Below are the code and all the weights of a small trained network. Each question names an input and a class and asks about switching units off, where a switched-off unit gives its printed mean instead of its output.

import numpy as np


def w(rows, s, z=0):
    codes = np.array(rows[::2]) - 128.0
    scale = np.full(codes.shape[1], s)
    scale[-1] = z or s
    return codes * scale


def norm(h):
    return h / np.sqrt((h * h).mean(-1, keepdims=True) + 1e-5)


def f(y):
    return y / 2 * (1 + np.tanh(0.7978845608 * (y + 0.044715 * y**3)))


def log_softmax(a):
    a = a - a.max(-1, keepdims=True)
    return a - np.log(np.exp(a).sum(-1, keepdims=True))


def net(x, mask):
    res = np.array(x, float).reshape(1, 4) / 4 @ E
    u = 0
    for l in range(2):
        y = f(norm(res) @ A[l][:, :-1].T + A[l][:, -1])
        res = res + np.where(mask[u : u + 9], y, B[l][:, -1]) @ B[l][:, :-1]
        u += 9
    return log_softmax(norm(res)[-1] @ U[:, :-1].T + U[:, -1])


A, B = {}, {}
E = w([
[128,122,123,130,130],'x0',
[178,115,211,139,203],'x1',
[133,108,55,4,192],'x2',
[101,89,224,95,1],'x3',
],0.0018)
A[0] = w([
[172,111,169,78,127,82],'L0N1',
[86,119,184,168,70,44],'L0N2',
[135,134,126,102,138,65],'L0N3',
[79,174,104,162,131,126],'L0N4',
[80,120,73,202,125,96],'L0N5',
[69,155,39,244,107,5],'L0N6',
[102,122,140,125,109,91],'L0N7',
[179,68,178,4,93,9],'L0N8',
[106,136,160,145,80,58],'L0N9',
],0.0049,0.002)
B[0] = w([
[51,77,166,211,251,136],'L0N1',
[208,49,29,117,137,208],'L0N2',
[143,92,141,117,107,81],'L0N3',
[126,166,165,110,68,171],'L0N4',
[129,221,186,96,75,186],'L0N5',
[193,248,226,72,61,241],'L0N6',
[124,85,81,115,137,107],'L0N7',
[26,74,176,174,216,255],'L0N8',
[158,87,81,115,118,136],'L0N9',
],0.0028,0.001)
A[1] = w([
[186,186,139,186,194,80],'L1N1',
[188,164,181,208,127,190],'L1N2',
[170,51,197,135,51,90],'L1N3',
[187,50,148,125,156,165],'L1N4',
[151,181,98,19,206,112],'L1N5',
[136,137,2,181,44,210],'L1N6',
[26,130,94,53,100,186],'L1N7',
[164,50,152,105,165,222],'L1N8',
[128,162,13,110,108,5],'L1N9',
],0.0051,0.0019)
B[1] = w([
[148,3,52,39,105,206],'L1N1',
[139,93,37,52,149,250],'L1N2',
[101,230,144,107,198,191],'L1N3',
[124,201,111,132,44,181],'L1N4',
[87,201,242,195,23,219],'L1N5',
[48,69,213,180,241,225],'L1N6',
[206,8,56,126,190,225],'L1N7',
[154,226,118,174,39,218],'L1N8',
[77,57,228,181,136,134],'L1N9',
],0.0035,0.0022)
U = w([
[183,254,143,120,109,172],'0',
[42,96,218,187,155,1],'1',
[176,33,60,66,153,229],'2',
],0.0089,0.00033)

Each question gives the input, the list of numbers given to net, and the class t.
The units are the neurons (one row each of A and B). Each row of codes is followed by its name. A weight is (code - 128) times the scale printed after its matrix; where a second scale follows, it is the last column's (A, B and U).
mask holds one flag per neuron, layer by layer. A switched-off neuron (its flag False) gives its mean, the last column of its row in B, instead of its output. The means were averaged over made-up inputs and are rounded, as every weight is.
A unit's drop is (log p(t) with every unit on - log p(t) with that unit switched off) / (log p(t) with every unit on - log p(t) with every unit switched off).
The circuit of an input: a set's keep is (log p(t) with only the set's units on - log p(t) with every unit switched off) / (log p(t) with every unit on - log p(t) with every unit switched off). Starting from the 12 units with the biggest drops (on a tie, the unit counted first), units are removed one at a time, each time the one whose removal leaves the highest keep (on an exact tie, the one counted first), for as long as the keep stays at least 0.8.
circuit, biggest first: the units of the circuit, biggest drop first
most important unit: the unit with the biggest drop
top k neurons: the k neurons with the biggest drops, biggest first
k most important neurons of layer l: the k neurons of layer l with the biggest drops, biggest first
drop when u is switched off: that unit's drop, to one decimal
input [8,3,6,2], class 1: circuit, biggest first -> (L0N8, L1N2)
input [3,0,5,-8], class 1: 2 most important neurons of layer 1 -> (L1N5, L1N9)
input [-6,1,6,-8], class 0: circuit, biggest first -> (L1N5)
input [8,6,1,-5], class 0: 3 most important neurons of layer 1 -> (L1N7, L1N5, L1N8)
input [2,1,-8,-6], class 2: top 4 neurons -> (L1N2, L1N1, L1N5, L1N8)
input [7,8,-5,-2], class 2: top 2 neurons -> (L1N1, L1N2)
input [1,-5,3,-8], class 1: circuit, biggest first -> (L1N9, L1N5)
input [3,1,-6,7], class 0: top 3 neurons -> (L1N3, L1N9, L1N4)
input [-1,1,8,2], class 1: circuit, biggest first -> (L1N5, L0N8)
input [4,7,-8,-3], class 2: circuit, biggest first -> (L1N1, L1N2)
input [-1,-1,8,-4], class 1: circuit, biggest first -> (L1N5, L1N9)
input [2,3,0,6], class 0: circuit, biggest first -> (L1N6, L1N3)
input [-7,7,5,-1], class 0: 4 most important neurons of layer 1 -> (L1N6, L1N8, L1N9, L1N4)
input [-8,2,-4,-5], class 2: most important unit -> L1N1
input [1,7,1,-1], class 0: 3 most important neurons of layer 1 -> (L1N8, L1N7, L1N4)
input [2,5,4,2], class 1: top 2 neurons -> (L0N8, L0N1)
input [0,4,1,-5], class 0: top 2 neurons -> (L1N5, L1N7)
input [8,6,6,-1], class 0: 2 most important neurons of layer 1 -> (L1N6, L1N8)
input [-3,4,8,5], class 1: drop when L0N8 is switched off -> 0.8
input [-8,-6,1,-5], class 1: circuit, biggest first -> (L1N9)
input [-1,3,-1,-2], class 2: drop when L1N1 is switched off -> 0.3
input [-4,4,-6,-7], class 2: drop when L1N1 is switched off -> 0.4
